(in the rows, 100 means zero)
Facts:
k632 (nepul b) (rofir k457) (tugul k777)
k986 (nepul b) (tugul k166)
k91 (nepul b) (rofir k106, k296) (tugul k177)
k801 (nepul b) (tugul k118)
k186 (nepul a) (tugul k52)
k420 (nepul d) (rofir k232, k358) (tugul k925)
k156 (nepul a) (rofir k796)
k399 (nepul b) (rofir k106, k52, k796) (tugul k93)
k513 (nepul c) (rofir k453, k106)
k146 (nepul c) (rofir k453) (tugul k911)
k334 (nepul b) (rofir k358) (tugul k812)
k359 (nepul c) (rofir k615, k710)
k77 (nepul b) (rofir k251) (tugul k823)
k504 (nepul b) (rofir k232, k16) (tugul k7)
k767 (nepul c) (tugul k681)
k501 (nepul a) (rofir k232, k513) (tugul k695)
k497 (nepul b) (rofir k439, k374, k796, k156) (tugul k42)
k813 (nepul a) (rofir k381) (tugul k310)
k800 (nepul a) (rofir k39) (tugul k362)
k872 (nepul c) (rofir k987) (tugul k44)
k32 (nepul b) (rofir k801, k296) (tugul k39)
k42 (nepul c) (rofir k232, k777, k987, k358)
k150 (nepul b)
k255 (nepul b) (tugul k577)
k925 (nepul a) (rofir k232, k615, k796) (tugul k832)
k988 (nepul a) (tugul k150)
k956 (nepul b) (rofir k911, k801) (tugul k344)
k283 (nepul b) (rofir k796) (tugul k161)
k303 (nepul a) (rofir k232, k767) (tugul k817)
k232 (nepul b)
k39 (nepul d) (rofir k280, k374) (tugul k251)
k873 (nepul a) (rofir k629)
k717 (nepul a) (rofir k52) (tugul k986)
k7 (nepul a) (rofir k232)
k623 (nepul d) (rofir k632) (tugul k186)
k823 (nepul a) (rofir k118, k310) (tugul k32)
k655 (nepul a) (tugul k358)
k820 (nepul a) (rofir k615, k359) (tugul k710)
k97 (nepul a) (rofir k232) (tugul k554)
k611 (nepul b) (tugul k826)
k453 (nepul a) (rofir k106) (tugul k65)
k889 (nepul a) (tugul k996)
k642 (nepul a) (rofir k232) (tugul k452)
k246 (nepul d) (rofir k232, k666, k629, k310) (tugul k972)
k826 (nepul a) (tugul k123)
k344 (nepul a) (rofir k710, k106) (tugul k97)
k987 (nepul c) (tugul k256)
k374 (nepul c) (rofir k392) (tugul k939)
k166 (nepul d) (tugul k110)
k768 (nepul c) (rofir k710, k370, k359) (tugul k501)
k785 (nepul a) (rofir k232, k370)
k52 (nepul b) (tugul k392)
k473 (nepul a) (rofir k232, k359) (tugul k439)
k408 (nepul b) (rofir k106, k629, k552)
k276 (nepul b) (tugul k296)
k143 (nepul d) (rofir k232, k359) (tugul k470)
k168 (nepul d)
k393 (nepul b) (rofir k16, k358) (tugul k48)
k584 (nepul b) (tugul k531)
k381 (nepul c) (rofir k860, k796) (tugul k334)
k957 (nepul a) (rofir k374) (tugul k168)
k137 (nepul b) (rofir k439)
k53 (nepul b) (rofir k832, k552) (tugul k860)
k814 (nepul a) (tugul k393)
k905 (nepul a) (rofir k760, k615) (tugul k16)
k911 (nepul b) (rofir k796)
k666 (nepul a) (rofir k651, k801)
k803 (nepul b) (rofir k399) (tugul k479)
k290 (nepul c) (rofir k370, k179) (tugul k655)
k452 (nepul b) (rofir k655, k629, k303) (tugul k374)
k310 (nepul a) (rofir k232, k118)
k332 (nepul c) (rofir k391) (tugul k167)
k577 (nepul a) (tugul k17)
k439 (nepul b) (tugul k831)
k443 (nepul d) (rofir k232, k559) (tugul k77)
k167 (nepul b) (tugul k688)
k326 (nepul a)
k121 (nepul b) (rofir k232)
k552 (nepul b) (rofir k232) (tugul k813)
k777 (nepul c) (rofir k439, k52) (tugul k428)
k629 (nepul a)
k502 (nepul b) (rofir k232, k925, k65) (tugul k988)
k939 (nepul a) (rofir k428, k490)
k414 (nepul b) (rofir k232, k832, k796) (tugul k399)
k845 (nepul a) (rofir k513) (tugul k51)
k972 (nepul c) (rofir k232, k408)
k358 (nepul b) (tugul k666)
k294 (nepul b) (rofir k62) (tugul k414)
k615 (nepul b) (tugul k391)
k179 (nepul b) (tugul k866)
k648 (nepul d) (rofir k832) (tugul k143)
k996 (nepul a) (rofir k457)
k817 (nepul d) (rofir k199) (tugul k651)
k62 (nepul d) (rofir k710, k106, k91)
k48 (nepul c) (rofir k623, k230)
k306 (nepul c) (tugul k956)
k110 (nepul a) (rofir k796) (tugul k408)
k251 (nepul b) (rofir k632) (tugul k820)
k832 (nepul b) (tugul k306)
k695 (nepul c) (rofir k661) (tugul k381)
k490 (nepul a) (tugul k642)
k391 (nepul a) (rofir k53)
k950 (nepul d) (rofir k552) (tugul k473)
k362 (nepul d) (tugul k226)
k296 (nepul d) (rofir k232) (tugul k91)
k392 (nepul a) (rofir k408, k552) (tugul k62)
k123 (nepul d) (tugul k795)
k161 (nepul a) (tugul k152)
k812 (nepul a) (rofir k408) (tugul k800)
k118 (nepul c) (rofir k552, k796) (tugul k146)
k572 (nepul c) (tugul k661)
k760 (nepul a) (rofir k106, k629)
k661 (nepul c) (rofir k452) (tugul k796)
k942 (nepul a) (tugul k896)
k831 (nepul c) (rofir k710, k623, k68, k52) (tugul k873)
k199 (nepul a) (rofir k359) (tugul k68)
k230 (nepul b) (rofir k651, k717) (tugul k768)
k651 (nepul c) (rofir k232) (tugul k552)
k671 (nepul a) (tugul k265)
k479 (nepul d) (tugul k905)
k866 (nepul d) (tugul k156)
k599 (nepul b) (rofir k801)
k370 (nepul a) (tugul k920)
k669 (nepul b) (rofir k552)
k710 (nepul b) (rofir k232) (tugul k370)
k315 (nepul d) (tugul k420)
k998 (nepul c) (rofir k531, k611) (tugul k629)
k806 (nepul a) (tugul k326)
k16 (nepul d) (rofir k232) (tugul k453)
k920 (nepul a) (rofir k296) (tugul k283)
k152 (nepul a) (rofir k706) (tugul k584)
k44 (nepul a) (tugul k559)
k346 (nepul a) (rofir k817, k717, k156)
k681 (nepul d) (rofir k457) (tugul k611)
k336 (nepul c) (rofir k531, k706, k117) (tugul k623)
k177 (nepul a) (rofir k106) (tugul k599)
k795 (nepul d) (rofir k391, k629, k552, k717) (tugul k106)
k226 (nepul a) (rofir k552) (tugul k806)
k68 (nepul c) (tugul k137)
k244 (nepul c) (rofir k310)
k796 (nepul b) (rofir k232) (tugul k706)
k706 (nepul a) (rofir k599) (tugul k457)
k554 (nepul c) (tugul k280)
k688 (nepul a) (rofir k768, k671)
k369 (nepul b) (rofir k48, k91) (tugul k315)
k810 (nepul b) (rofir k552) (tugul k872)
k860 (nepul a) (rofir k53) (tugul k845)
k65 (nepul b) (rofir k615, k655) (tugul k669)
k428 (nepul a) (rofir k16) (tugul k889)
k93 (nepul a) (tugul k303)
k256 (nepul a) (rofir k156) (tugul k767)
k896 (nepul c) (rofir k232) (tugul k369)
k804 (nepul a) (rofir k167, k996)
k280 (nepul c) (rofir k232) (tugul k801)
k675 (nepul a) (tugul k117)
k51 (nepul a) (rofir k655, k310) (tugul k648)
k17 (nepul a) (rofir k988, k232, k504) (tugul k810)
k265 (nepul c) (rofir k408) (tugul k502)
k117 (nepul a) (rofir k121) (tugul k290)
k106 (nepul a) (rofir k232, k796) (tugul k199)
k559 (nepul c) (rofir k408) (tugul k443)
k470 (nepul c) (rofir k53, k310) (tugul k803)
k457 (nepul c) (rofir k232, k106) (tugul k332)
k531 (nepul a) (rofir k552) (tugul k717)

Known rows:
k795: 86,122,87,87,106,78,137,98,109,91,86,130,120,83,95,114,135,100,117,123,101,114,109,88,103,86
k675: 116,102,96,86,128,114,93,80,99,99,112,120,89,92,109,86,92,99,78,99,117,97,94,88,128,115
k106: 101,102,92,100,108,109,96,102,95,95,107,107,93,111,109,104,96,91,97,98,94,103,101,103,99,98
k276: 99,95,140,94,80,71,100,87,106,118,95,80,106,86,96,60,102,139,76,69,106,73,88,99,103,108
k813: 105,109,104,119,97,131,91,117,92,84,84,110,104,104,104,96,96,108,106,128,99,103,98,109,90,101
k823: 106,103,106,113,106,119,91,105,97,93,94,121,100,97,104,93,92,106,107,111,100,101,99,107,105,103
k110: 107,105,101,118,99,118,91,112,96,96,93,122,104,104,99,101,95,104,114,112,99,99,101,108,101,105
k559: 118,81,95,103,128,129,84,125,97,94,115,109,106,109,86,106,100,81,87,114,106,97,89,112,107,109
k803: 96,107,118,112,77,81,112,90,104,118,73,79,85,98,115,76,99,127,118,90,113,95,109,94,91,103
k152: 110,91,104,114,117,134,98,77,93,100,97,108,109,66,117,95,87,93,118,115,85,78,94,118,95,61
k177: 110,98,122,122,91,108,91,114,98,94,108,125,123,95,80,94,93,111,107,92,91,91,93,116,95,105
k392: 78,124,99,93,117,124,110,118,94,78,87,91,88,127,122,100,102,91,71,112,78,112,105,115,86,77
k336: 114,117,124,84,150,158,115,107,101,71,99,96,93,94,120,76,99,74,59,137,86,105,96,136,108,47
k290: 161,99,59,103,136,130,81,101,106,69,85,119,103,87,92,124,88,80,111,67,139,110,89,130,115,93
k470: 126,96,105,109,119,134,91,119,103,90,112,117,103,103,92,102,92,74,101,128,101,113,102,117,108,97
k428: 114,150,86,97,103,92,95,118,81,122,128,133,110,137,108,100,101,81,82,68,95,73,105,98,137,60
k399: 79,101,111,98,80,84,101,98,95,117,71,63,94,101,113,71,107,134,98,98,114,83,95,92,84,103
k717: 98,93,93,103,106,113,86,110,92,96,105,110,103,106,102,106,96,102,97,103,100,95,94,99,95,111
k513: 117,85,95,105,121,125,87,124,100,92,121,105,101,112,89,109,95,75,91,112,102,105,97,111,107,106
k669: 89,110,102,124,61,73,109,97,98,128,68,72,89,104,121,100,99,113,152,94,100,92,117,99,77,93

Rows:
No name comes twice in this set of rows, the named rows included.
98,86,95,103,120,124,87,90,91,101,104,101,109,85,110,105,91,95,103,111,86,78,91,106,96,86 : k531
108,105,148,107,95,118,93,105,108,77,106,117,111,82,81,76,92,115,78,108,89,102,88,112,106,108 : k957
100,90,63,114,112,105,86,101,84,112,105,104,98,112,114,128,92,85,134,102,99,89,106,93,98,113 : k666
133,51,125,94,114,157,77,60,107,90,124,97,110,34,88,93,72,77,104,144,99,103,84,109,117,73 : k998
102,120,89,108,136,88,103,117,97,106,113,131,99,125,120,98,105,86,98,72,88,71,104,110,118,106 : k889
81,116,92,92,101,74,109,93,97,128,76,73,78,120,138,80,111,113,107,91,117,82,110,82,97,119 : k452
93,92,93,123,94,85,88,114,99,105,119,107,112,113,93,131,94,84,125,78,73,92,105,111,90,103 : k326
82,99,77,115,94,127,85,125,83,98,88,92,112,121,101,119,101,98,115,123,85,95,95,107,74,100 : k310
72,110,121,85,100,72,94,108,98,117,84,74,110,106,108,57,118,147,59,73,106,56,80,101,92,113 : k615
83,118,79,79,85,77,118,97,97,97,99,119,131,84,78,125,130,105,97,122,103,110,95,75,107,79 : k16
96,86,70,90,113,106,75,99,98,84,96,92,115,102,96,120,93,109,76,65,108,88,79,108,96,105 : k370
91,89,71,91,123,99,80,100,93,108,117,108,95,117,111,114,96,89,96,99,105,88,96,79,111,133 : k655
95,102,141,84,89,60,108,74,116,119,103,84,86,89,103,60,98,126,81,57,106,81,98,90,113,116 : k230
84,105,97,88,97,54,127,94,112,97,114,126,135,77,72,125,132,99,107,93,90,100,101,90,104,96 : k362

The same elements again, as new rows of numbers:
Known rows:
k336: 118,85,99,90,105,109,115,81,92,120,111,124,88,96,104,92,109,114,113,85,104,98,89,69,99,111,85,117,99,97,111,94,101,76,90,111,96,84
k502: 105,104,99,77,117,118,85,73,114,121,87,83,102,93,116,107,94,86,120,79,111,111,116,105,128,94,138,60,91,135,129,80,106,94,118,78,95,73
k51: 98,78,112,86,82,82,113,103,69,113,102,103,71,117,109,73,105,106,103,112,112,87,94,80,96,116,107,96,99,96,75,93,112,99,102,111,78,100
k831: 109,94,96,91,96,97,115,97,89,119,116,117,103,102,106,95,121,117,124,88,96,101,94,82,115,89,88,99,98,91,106,108,113,75,78,99,88,87
k710: 99,116,118,95,116,133,83,80,110,128,87,82,99,85,106,95,100,112,112,83,91,116,107,130,128,96,126,59,75,156,132,107,90,91,138,74,93,70
k661: 123,97,99,93,95,102,115,88,89,118,101,129,88,89,100,74,99,129,104,99,89,103,104,79,106,104,97,107,86,110,100,109,104,87,89,110,84,81
k572: 112,87,105,94,89,101,108,80,117,127,124,121,101,86,99,80,94,135,113,96,87,113,93,86,99,106,81,111,94,105,92,111,110,92,83,115,88,75
k77: 71,108,119,98,124,119,83,89,135,119,99,86,99,90,109,107,103,97,118,86,111,117,102,111,144,78,129,73,89,138,145,88,106,94,128,89,94,71
k801: 119,111,120,88,141,126,104,70,124,139,86,71,98,96,118,101,91,114,92,79,107,130,110,131,111,102,114,92,91,147,134,90,88,113,138,80,108,53
k370: 105,79,124,110,83,86,109,111,80,126,103,96,64,95,94,57,104,137,108,101,76,91,86,108,93,110,92,96,85,131,79,128,82,89,120,104,75,95
k925: 112,83,110,87,97,71,124,115,75,127,89,92,79,113,110,66,111,111,102,95,101,94,97,88,96,86,90,112,107,109,84,98,79,95,94,97,81,90
k137: 108,109,95,104,122,135,88,79,131,120,112,79,110,99,108,140,86,106,89,86,128,108,98,128,119,70,113,53,89,119,127,81,87,102,110,65,70,81
k44: 72,68,125,104,97,69,108,108,122,119,122,105,74,92,94,69,94,125,103,108,98,97,77,86,102,91,88,121,99,115,83,106,100,100,104,121,77,91
k110: 99,75,113,88,93,91,119,108,71,117,104,97,79,113,106,78,106,113,102,94,99,86,80,93,99,99,84,102,98,108,80,100,91,85,103,98,71,104
k800: 103,64,102,87,101,77,123,102,84,109,111,100,79,107,107,80,87,116,97,86,94,84,82,85,110,98,88,107,94,112,75,92,105,83,101,105,70,102
k956: 112,106,106,72,131,118,96,74,120,139,82,72,109,104,128,110,104,84,109,69,123,128,112,110,117,86,113,87,106,132,132,70,84,105,113,70,106,61
k7: 122,78,98,114,101,88,116,115,85,108,116,95,64,107,97,100,102,121,85,106,115,72,85,93,82,92,91,87,103,94,91,98,74,87,96,96,58,103
k767: 130,96,97,99,109,103,127,86,92,116,108,124,86,93,103,79,94,139,102,90,78,101,102,85,111,108,95,107,84,115,101,113,108,81,95,110,88,84
k294: 100,103,104,82,122,119,90,75,119,122,91,77,103,95,116,110,98,95,113,79,108,115,111,120,132,91,126,62,90,140,129,86,106,97,123,74,93,73
k513: 135,103,92,117,105,112,119,100,95,117,119,122,84,97,96,109,108,136,94,105,101,90,91,93,91,90,89,92,91,89,111,112,87,85,77,97,69,92

Rows:
No name comes twice in this set of rows, the named rows included.
102,56,108,87,96,72,119,96,111,113,123,95,80,97,103,75,76,130,99,84,82,95,81,96,102,102,78,107,98,116,64,102,112,98,100,110,73,96 : k826
105,120,115,92,133,133,104,77,111,125,91,80,108,99,115,99,86,118,85,82,97,121,110,134,137,99,123,72,78,151,128,95,102,104,138,78,92,69 : k796
96,72,113,93,87,96,107,108,70,123,103,92,69,105,100,73,113,112,118,89,96,82,72,92,92,113,77,97,96,117,88,109,80,74,116,99,83,101 : k920
124,104,108,92,109,109,125,90,79,126,101,124,98,100,109,75,107,124,100,95,98,105,100,80,109,97,86,117,93,104,105,103,94,86,88,105,87,78 : k118
103,107,103,80,123,115,94,79,118,131,88,71,112,104,120,110,104,91,116,70,114,121,112,116,129,86,119,72,96,129,129,83,99,98,117,71,98,70 : k369
112,101,102,104,114,126,75,68,155,123,116,80,104,78,102,134,73,115,96,95,122,118,100,128,103,86,116,56,88,126,118,85,86,117,111,72,76,69 : k150
127,83,91,91,100,98,120,80,96,113,108,129,91,88,105,82,92,124,111,86,82,99,99,72,115,105,97,104,90,108,96,107,111,81,83,109,83,85 : k695
101,62,112,85,84,105,105,92,74,131,110,88,74,101,103,79,104,113,114,83,95,84,67,91,78,127,69,110,99,119,79,99,78,79,117,101,87,100 : k152
108,111,117,96,131,125,98,72,122,125,93,78,99,97,116,105,88,120,94,79,97,121,107,134,124,103,124,74,79,150,130,95,104,106,142,78,96,65 : k358
117,64,99,119,81,85,106,90,119,116,130,91,83,98,84,92,93,128,84,107,107,93,78,105,72,83,82,96,87,91,80,108,79,111,96,106,53,97 : k168
93,64,117,87,66,93,101,96,90,132,116,91,85,95,96,66,96,126,114,96,92,101,72,101,85,112,71,101,94,121,65,114,85,91,106,98,79,95 : k161
116,67,102,90,98,69,128,98,81,126,94,86,83,121,103,67,125,101,104,86,103,99,92,88,96,84,86,113,95,95,96,100,82,98,102,109,83,95 : k420

